[[ 1.05  0.32  0.28  3.40 -0.02  0.71 -1.32  1.33 -2.42  2.08]
 [ 1.28  0.41  1.82  6.85 -0.03  1.50 -1.47  2.75 -5.05  5.23]
 [ 0.75  0.11 -0.50  0.40  0.36 -0.25 -0.10 -0.89 -0.19 -0.15]
 [-0.61 -0.24 -1.50 -5.29 -0.01 -1.08  1.25 -2.39  3.89 -4.24]
 [-0.40 -0.40 -1.77 -4.84  0.64 -2.06  1.24 -3.77  3.97 -3.37]
 [-0.76 -0.74 -1.96 -4.93  0.64 -2.66  0.32 -3.41  4.32 -3.55]
 [-1.10 -0.71 -1.05 -2.87  0.79 -2.56 -0.19 -2.15  2.98 -1.61]
 [-0.03  0.08 -0.07  0.06 -0.46  0.54 -0.52  0.97 -0.22 -0.25]
 [-0.37 -0.94 -1.47 -1.61  0.98 -3.07 -1.21 -2.58  2.42 -0.75]]
->
[[-0.37 -0.94 -1.47 -1.61  0.98 -3.07 -1.21 -2.58  2.42 -0.75]
 [ 1.05  0.32  0.28  3.40 -0.02  0.71 -1.32  1.33 -2.42  2.08]
 [ 1.28  0.41  1.82  6.85 -0.03  1.50 -1.47  2.75 -5.05  5.23]
 [ 0.75  0.11 -0.50  0.40  0.36 -0.25 -0.10 -0.89 -0.19 -0.15]
 [-0.61 -0.24 -1.50 -5.29 -0.01 -1.08  1.25 -2.39  3.89 -4.24]
 [-0.40 -0.40 -1.77 -4.84  0.64 -2.06  1.24 -3.77  3.97 -3.37]
 [-0.76 -0.74 -1.96 -4.93  0.64 -2.66  0.32 -3.41  4.32 -3.55]
 [-1.10 -0.71 -1.05 -2.87  0.79 -2.56 -0.19 -2.15  2.98 -1.61]
 [-0.03  0.08 -0.07  0.06 -0.46  0.54 -0.52  0.97 -0.22 -0.25]]

[[ 0.65  3.20  3.89 -2.45  0.72  0.23  2.16 -0.90 -0.56]
 [-1.49  0.47  1.84 -2.33 -0.03  0.58  2.29 -0.84  1.68]
 [-1.68  0.64 -1.69 -0.92 -1.85  1.04  1.19  2.35 -1.63]
 [ 0.59  2.14  4.37 -3.74  1.08  4.32  6.96 -5.27 -7.37]
 [-2.84 -1.62 -3.26 -0.24 -1.43 -0.07  0.85 -0.85 -2.19]]
->
[[-2.84 -1.62 -3.26 -0.24 -1.43 -0.07  0.85 -0.85 -2.19]
 [ 0.65  3.20  3.89 -2.45  0.72  0.23  2.16 -0.90 -0.56]
 [-1.49  0.47  1.84 -2.33 -0.03  0.58  2.29 -0.84  1.68]
 [-1.68  0.64 -1.69 -0.92 -1.85  1.04  1.19  2.35 -1.63]
 [ 0.59  2.14  4.37 -3.74  1.08  4.32  6.96 -5.27 -7.37]]

[[-1.43  2.17 -0.18  6.20  2.44  2.40  0.44  1.13 -3.32  3.12 -3.89 -3.19
  -2.33 -1.85]
 [ 4.80 -2.31 -0.20 -4.51 -1.52 -2.85  0.71  0.94  3.73 -2.36  2.73  1.23
   0.63  0.11]
 [ 2.10 -6.38 -2.11 -6.95 -1.36 -2.77 -1.12  0.90  4.20 -2.92  3.36  2.47
  -0.19  2.35]
 [-4.66  3.27  3.51  3.01  0.35  1.54  0.93 -1.22  2.09  4.66  2.05 -6.44
   0.83 -0.80]
 [-1.56  2.57  0.28  2.83 -0.80  4.86 -2.36 -0.91 -3.99 -0.58 -5.16 -1.58
  -2.10  0.48]]
->
[[-1.56  2.57  0.28  2.83 -0.80  4.86 -2.36 -0.91 -3.99 -0.58 -5.16 -1.58
  -2.10  0.48]
 [-1.43  2.17 -0.18  6.20  2.44  2.40  0.44  1.13 -3.32  3.12 -3.89 -3.19
  -2.33 -1.85]
 [ 4.80 -2.31 -0.20 -4.51 -1.52 -2.85  0.71  0.94  3.73 -2.36  2.73  1.23
   0.63  0.11]
 [ 2.10 -6.38 -2.11 -6.95 -1.36 -2.77 -1.12  0.90  4.20 -2.92  3.36  2.47
  -0.19  2.35]
 [-4.66  3.27  3.51  3.01  0.35  1.54  0.93 -1.22  2.09  4.66  2.05 -6.44
   0.83 -0.80]]

[[ 1.86  3.22  0.48  0.72  0.98 -2.01 -3.51]
 [ 1.35 -1.05 -2.56  0.34  1.21 -0.46 -0.01]
 [ 5.12  3.44 -1.19  3.95  3.34  0.66 -3.60]
 [ 2.76  3.65 -2.14  4.21  0.86 -0.43 -4.72]
 [-2.70  1.01  0.69  0.60 -1.37 -0.78 -0.40]
 [ 0.32 -1.27 -0.60  0.09  0.16  0.71  1.09]
 [-1.17 -1.02  0.36 -3.71  0.22 -1.61 -0.25]
 [ 2.43  1.31  1.19 -1.43 -2.06 -2.80  1.67]
 [ 2.37  6.12 -1.41 -1.53  3.32  6.95 -2.84]
 [-0.07 -1.06  1.58  0.93 -2.57 -7.07  1.48]
 [ 1.57 -0.32  1.45 -1.37 -0.46  0.74  1.50]
 [-2.56 -1.25  1.45 -1.70  0.89 -1.15  3.25]]
->
[[-2.56 -1.25  1.45 -1.70  0.89 -1.15  3.25]
 [ 1.86  3.22  0.48  0.72  0.98 -2.01 -3.51]
 [ 1.35 -1.05 -2.56  0.34  1.21 -0.46 -0.01]
 [ 5.12  3.44 -1.19  3.95  3.34  0.66 -3.60]
 [ 2.76  3.65 -2.14  4.21  0.86 -0.43 -4.72]
 [-2.70  1.01  0.69  0.60 -1.37 -0.78 -0.40]
 [ 0.32 -1.27 -0.60  0.09  0.16  0.71  1.09]
 [-1.17 -1.02  0.36 -3.71  0.22 -1.61 -0.25]
 [ 2.43  1.31  1.19 -1.43 -2.06 -2.80  1.67]
 [ 2.37  6.12 -1.41 -1.53  3.32  6.95 -2.84]
 [-0.07 -1.06  1.58  0.93 -2.57 -7.07  1.48]
 [ 1.57 -0.32  1.45 -1.37 -0.46  0.74  1.50]]

[[-1.42 -3.66  3.50  4.20]
 [ 0.57  3.73 -2.85 -4.08]
 [-0.88 -2.02  3.39  3.35]
 [ 1.29  4.99 -4.74 -5.49]
 [ 1.32  5.40 -5.42 -5.89]
 [-0.78 -0.75  1.89  1.89]
 [ 0.35  3.31 -0.39 -3.62]
 [ 0.42 -2.21  4.90  2.62]
 [ 0.07 -1.09  5.11  1.08]
 [ 0.62  2.52 -2.37 -2.44]
 [ 0.26  5.24 -2.04 -5.78]]
->
[[ 0.26  5.24 -2.04 -5.78]
 [-1.42 -3.66  3.50  4.20]
 [ 0.57  3.73 -2.85 -4.08]
 [-0.88 -2.02  3.39  3.35]
 [ 1.29  4.99 -4.74 -5.49]
 [ 1.32  5.40 -5.42 -5.89]
 [-0.78 -0.75  1.89  1.89]
 [ 0.35  3.31 -0.39 -3.62]
 [ 0.42 -2.21  4.90  2.62]
 [ 0.07 -1.09  5.11  1.08]
 [ 0.62  2.52 -2.37 -2.44]]

[[ 5.01  4.34 -2.55  3.85  6.07 -3.97 -6.63  5.52  3.09  6.28  3.58  5.93
   4.67 -5.33 -0.72]
 [ 5.31  6.36 -0.38 -0.35 -7.07  5.20  3.51 -4.44  5.13 -6.99  3.44 -6.64
   0.22 -6.68  1.25]]
->
[[ 5.31  6.36 -0.38 -0.35 -7.07  5.20  3.51 -4.44  5.13 -6.99  3.44 -6.64
   0.22 -6.68  1.25]
 [ 5.01  4.34 -2.55  3.85  6.07 -3.97 -6.63  5.52  3.09  6.28  3.58  5.93
   4.67 -5.33 -0.72]]

[[-3.77  2.72 -4.26  0.16  0.45  0.88  1.61  0.40 -2.05 -3.82  3.24]
 [-7.18 -0.52 -2.19 -6.29  5.25  6.54  2.17 -6.18 -4.08 -0.67 -0.88]
 [ 2.29  4.19  2.61  2.60  0.39 -3.44  2.60 -4.41  3.78  1.15  4.09]
 [ 2.70 -4.20 -7.43  2.41 -2.37 -1.05  2.19  0.67  2.56  4.77 -0.11]]
->
[[ 2.70 -4.20 -7.43  2.41 -2.37 -1.05  2.19  0.67  2.56  4.77 -0.11]
 [-3.77  2.72 -4.26  0.16  0.45  0.88  1.61  0.40 -2.05 -3.82  3.24]
 [-7.18 -0.52 -2.19 -6.29  5.25  6.54  2.17 -6.18 -4.08 -0.67 -0.88]
 [ 2.29  4.19  2.61  2.60  0.39 -3.44  2.60 -4.41  3.78  1.15  4.09]]

[[ 3.07 -0.86]
 [-6.12 -0.44]
 [-4.31  5.79]]
->
[[-4.31  5.79]
 [ 3.07 -0.86]
 [-6.12 -0.44]]
